Below is a small trained network, with its code and all its weights. Each question gives an input and a class and asks what happens when units are switched off, that is, made to give their printed mean instead of their output.

import numpy as np


def w(rows, s, z=0):
    codes = np.array(rows[::2]) - 128.0
    scale = np.full(codes.shape[1], s)
    scale[-1] = z or s
    return codes * scale


def f(y):
    return y / 2 * (1 + np.tanh(0.7978845608 * (y + 0.044715 * y**3)))


def log_softmax(a):
    a = a - a.max(-1, keepdims=True)
    return a - np.log(np.exp(a).sum(-1, keepdims=True))


def net(x, mask):
    res = np.array(x, float).reshape(1, 8) / 4 @ E
    y = f(res @ A[0][:, :-1].T + A[0][:, -1])
    res = res + np.where(mask, y, B[0][:, -1]) @ B[0][:, :-1]
    return log_softmax(res[-1] @ U[:, :-1].T + U[:, -1])


A, B = {}, {}
E = w([
[225,244,162,73,171,146,137,179,107],'x0',
[127,109,124,112,142,125,126,132,134],'x1',
[210,82,101,149,96,160,103,214,161],'x2',
[130,112,141,114,130,136,133,122,137],'x3',
[135,134,158,137,126,121,131,115,155],'x4',
[142,111,144,128,130,138,106,115,107],'x5',
[131,118,132,131,148,115,106,135,131],'x6',
[126,162,79,70,106,160,50,71,201],'x7',
],0.011)
A[0] = w([
[20,8,88,223,63,110,106,88,154,81],'N1',
[26,152,141,83,191,74,126,43,69,5],'N2',
[84,153,57,81,92,156,2,58,201,44],'N3',
[100,88,150,230,219,140,189,135,96,127],'N4',
[227,38,72,192,37,160,75,253,178,57],'N5',
[132,66,178,181,130,69,194,160,58,25],'N6',
],0.0064,0.0019)
B[0] = w([
[200,215,161,62,254,174,129,202,59,254],'N1',
[42,98,196,132,67,192,107,172,173,201],'N2',
[206,30,90,158,114,61,174,76,153,228],'N3',
[109,87,90,160,102,132,181,65,150,185],'N4',
[33,115,217,142,99,150,94,123,105,249],'N5',
[211,120,84,209,129,29,247,117,174,192],'N6',
],0.0095,0.0096)
U = w([
[216,228,122,81,255,137,128,159,109,117],'0',
[12,87,164,167,87,135,114,114,155,253],'1',
[206,45,13,187,115,66,167,69,170,22],'2',
],0.0093,0.0036)

Each question gives the input, the list of numbers given to net, and the class t.
The units are the neurons (one row each of A and B). Each row of codes is followed by its name. A weight is (code - 128) times the scale printed after its matrix; where a second scale follows, it is the last column's (A, B and U).
mask holds one flag per neuron, in row order. A switched-off neuron (its flag False) gives its mean, the last column of its row in B, instead of its output. The means were averaged over made-up inputs and are rounded, as every weight is.
A unit's drop is (log p(t) with every unit on - log p(t) with that unit switched off) / (log p(t) with every unit on - log p(t) with every unit switched off).
The circuit of an input: a set's keep is (log p(t) with only the set's units on - log p(t) with every unit switched off) / (log p(t) with every unit on - log p(t) with every unit switched off). Starting from all 6 units, units are removed one at a time, each time the one whose removal leaves the highest keep (on an exact tie, the one counted first), for as long as the keep stays at least 0.8.
units of the circuit, in order: the units of the circuit, biggest drop first
most important unit: the unit with the biggest drop
top k neurons: the k neurons with the biggest drops, biggest first
drop of u: that unit's drop, to one decimal
input [5,0,-8,5,-4,0,4,6], class 1: most important unit => N2
input [7,-3,-4,-5,0,-1,8,8], class 2: top 2 neurons => N3; N1
input [-5,-1,-5,2,-3,-8,0,4], class 0: top 3 neurons => N1; N5; N4
input [-4,7,-4,3,-7,2,-4,3], class 0: top 2 neurons => N1; N5
input [4,6,-5,1,1,0,1,-8], class 2: units of the circuit, in order => N6; N1
input [3,6,-5,-6,7,8,-1,-7], class 2: units of the circuit, in order => N6; N1
input [7,-3,-8,8,6,-4,-2,-3], class 1: top 2 neurons => N1; N2
input [-2,-3,8,1,2,5,3,7], class 1: top 2 neurons => N5; N6
input [-4,-5,-1,-8,-3,2,6,-6], class 2: top 2 neurons => N6; N4
input [-1,7,-3,-1,-8,-8,2,-5], class 2: top 2 neurons => N5; N6
input [3,-4,5,7,3,5,-4,-5], class 1: top 3 neurons => N1; N5; N3
input [0,5,8,-8,0,-4,5,8], class 1: top 3 neurons => N5; N6; N4
input [3,-1,-4,4,-5,-4,8,-3], class 1: top 2 neurons => N1; N3
input [3,-7,-5,6,7,-7,-6,-3], class 1: units of the circuit, in order => N1
input [-8,-4,-7,-5,-5,6,2,5], class 0: top 2 neurons => N1; N5
input [-1,-6,8,-4,0,-8,1,-5], class 1: drop of N1 => 0.0
input [-7,-2,2,-5,4,7,6,-5], class 0: drop of N1 => 1.4
input [-5,-1,2,-6,3,-3,-2,-2], class 0: drop of N1 => 0.6
